Here is a tiny trained network, its code and every weight. The questions are about switching its units off for an input and a class, where a switched-off unit gives its printed mean instead of its output.

import numpy as np


def w(rows, s, z=0):
    codes = np.array(rows[::2]) - 128.0
    scale = np.full(codes.shape[1], s)
    scale[-1] = z or s
    return codes * scale


def norm(h):
    return h / np.sqrt((h * h).mean(-1, keepdims=True) + 1e-5)


def f(y):
    return np.maximum(y, 0)


def log_softmax(a):
    a = a - a.max(-1, keepdims=True)
    return a - np.log(np.exp(a).sum(-1, keepdims=True))


def net(x, mask):
    res = np.array(x, float).reshape(1, 6) / 4 @ E
    u = 0
    for l in range(2):
        y = f(norm(res) @ A[l][:, :-1].T + A[l][:, -1])
        res = res + np.where(mask[u : u + 16], y, B[l][:, -1]) @ B[l][:, :-1]
        u += 16
    return log_softmax(norm(res)[-1] @ U[:, :-1].T + U[:, -1])


A, B = {}, {}
E = w([
[91,51,75,1],'x0',
[205,246,91,84],'x1',
[220,122,83,229],'x2',
[106,153,175,124],'x3',
[139,194,193,144],'x4',
[14,132,59,211],'x5',
],0.0045)
A[0] = w([
[149,114,70,90,110],'L0N1',
[132,79,103,140,149],'L0N2',
[167,125,95,107,121],'L0N3',
[160,176,109,96,98],'L0N4',
[161,155,191,86,97],'L0N5',
[135,92,67,125,130],'L0N6',
[4,99,144,146,74],'L0N7',
[139,168,88,62,199],'L0N8',
[119,152,106,101,72],'L0N9',
[82,132,125,45,138],'L0N10',
[67,102,178,125,176],'L0N11',
[148,148,120,171,139],'L0N12',
[71,217,119,86,2],'L0N13',
[170,124,157,193,153],'L0N14',
[78,157,142,60,62],'L0N15',
[197,114,69,107,135],'L0N16',
],0.012,0.0033)
B[0] = w([
[16,203,126,134,202],'L0N1',
[53,89,43,129,203],'L0N2',
[40,145,200,71,180],'L0N3',
[97,47,82,75,198],'L0N4',
[84,162,173,23,218],'L0N5',
[2,168,51,160,211],'L0N6',
[95,83,211,192,253],'L0N7',
[81,136,186,178,250],'L0N8',
[176,136,98,191,153],'L0N9',
[167,210,172,201,244],'L0N10',
[200,53,199,223,229],'L0N11',
[164,72,64,99,200],'L0N12',
[95,170,88,197,196],'L0N13',
[220,130,46,126,234],'L0N14',
[195,194,112,239,207],'L0N15',
[112,165,141,120,220],'L0N16',
],0.0053,0.0046)
A[1] = w([
[120,198,120,164,10],'L1N1',
[176,86,179,18,84],'L1N2',
[38,151,69,163,135],'L1N3',
[79,114,63,87,134],'L1N4',
[2,131,93,138,50],'L1N5',
[228,91,26,56,101],'L1N6',
[233,36,87,188,158],'L1N7',
[138,158,228,2,76],'L1N8',
[230,159,52,205,131],'L1N9',
[166,121,141,55,169],'L1N10',
[103,202,126,184,250],'L1N11',
[95,75,21,171,220],'L1N12',
[59,29,145,173,171],'L1N13',
[182,189,223,77,80],'L1N14',
[88,156,95,145,116],'L1N15',
[51,144,65,69,139],'L1N16',
],0.0096,0.0022)
B[1] = w([
[134,124,117,214,172],'L1N1',
[66,189,102,3,165],'L1N2',
[117,70,183,113,242],'L1N3',
[65,153,79,175,177],'L1N4',
[70,179,151,133,227],'L1N5',
[170,100,171,163,172],'L1N6',
[159,116,52,64,219],'L1N7',
[127,186,184,3,201],'L1N8',
[239,101,115,81,224],'L1N9',
[56,189,134,77,158],'L1N10',
[180,50,57,151,254],'L1N11',
[112,148,99,1,249],'L1N12',
[159,19,146,6,236],'L1N13',
[170,214,131,129,207],'L1N14',
[197,167,150,173,183],'L1N15',
[49,254,114,206,198],'L1N16',
],0.005,0.0064)
U = w([
[40,188,89,166,124],'0',
[110,77,212,163,157],'1',
[200,101,121,133,13],'2',
[83,60,67,136,96],'3',
[115,110,112,90,1],'4',
[152,180,84,222,126],'5',
[148,221,168,57,237],'6',
[247,155,43,129,181],'7',
],0.015,0.0043)

Each question gives the input, the list of numbers given to net, and the class t.
The units are the neurons (one row each of A and B). Each row of codes is followed by its name. A weight is (code - 128) times the scale printed after its matrix; where a second scale follows, it is the last column's (A, B and U).
mask holds one flag per neuron, layer by layer. A switched-off neuron (its flag False) gives its mean, the last column of its row in B, instead of its output. The means were averaged over made-up inputs and are rounded, as every weight is.
A unit's drop is (log p(t) with every unit on - log p(t) with that unit switched off) / (log p(t) with every unit on - log p(t) with every unit switched off).
The circuit of an input: a set's keep is (log p(t) with only the set's units on - log p(t) with every unit switched off) / (log p(t) with every unit on - log p(t) with every unit switched off). Starting from the 12 units with the biggest drops (on a tie, the unit counted first), units are removed one at a time, each time the one whose removal leaves the highest keep (on an exact tie, the one counted first), for as long as the keep stays at least 0.8.
units of the circuit, in order: the units of the circuit, biggest drop first
most important unit: the unit with the biggest drop
top k neurons: the k neurons with the biggest drops, biggest first
top k neurons in layer l: the k neurons of layer l with the biggest drops, biggest first
drop when u is switched off: that unit's drop, to one decimal
input [-5,-6,0,-5,1,1], class 7: most important unit : L0N14
input [-4,3,4,4,-6,-8], class 6: units of the circuit, in order : (L0N5; L0N3)
input [5,-1,-1,-7,-8,3], class 0: units of the circuit, in order : (L1N16; L0N1)
input [6,-7,-2,1,0,0], class 1: units of the circuit, in order : (L0N7; L0N11)
input [0,7,-4,8,-7,-2], class 5: top 4 neurons in layer 0 : (L0N15; L0N13; L0N10; L0N9)
input [3,7,-4,8,-7,0], class 5: top 2 neurons : (L0N15; L0N10)
input [8,-1,-4,-8,0,1], class 0: top 2 neurons : (L0N1; L0N6)
input [-5,-6,-1,2,-3,-4], class 2: top 2 neurons in layer 0 : (L0N14; L0N11)
input [-8,7,-6,2,0,1], class 5: top 3 neurons : (L0N13; L1N13; L1N12)
input [5,-8,-1,-3,1,-8], class 6: top 2 neurons : (L1N2; L0N7)
input [1,8,2,8,7,8], class 5: drop when L1N7 is switched off : 0.2
input [-5,-8,-5,-7,3,5], class 1: drop when L0N7 is switched off : 0.3
input [5,-7,0,0,-1,7], class 1: drop when L0N7 is switched off : 0.5
input [-3,8,-4,4,2,2], class 5: most important unit : L0N13
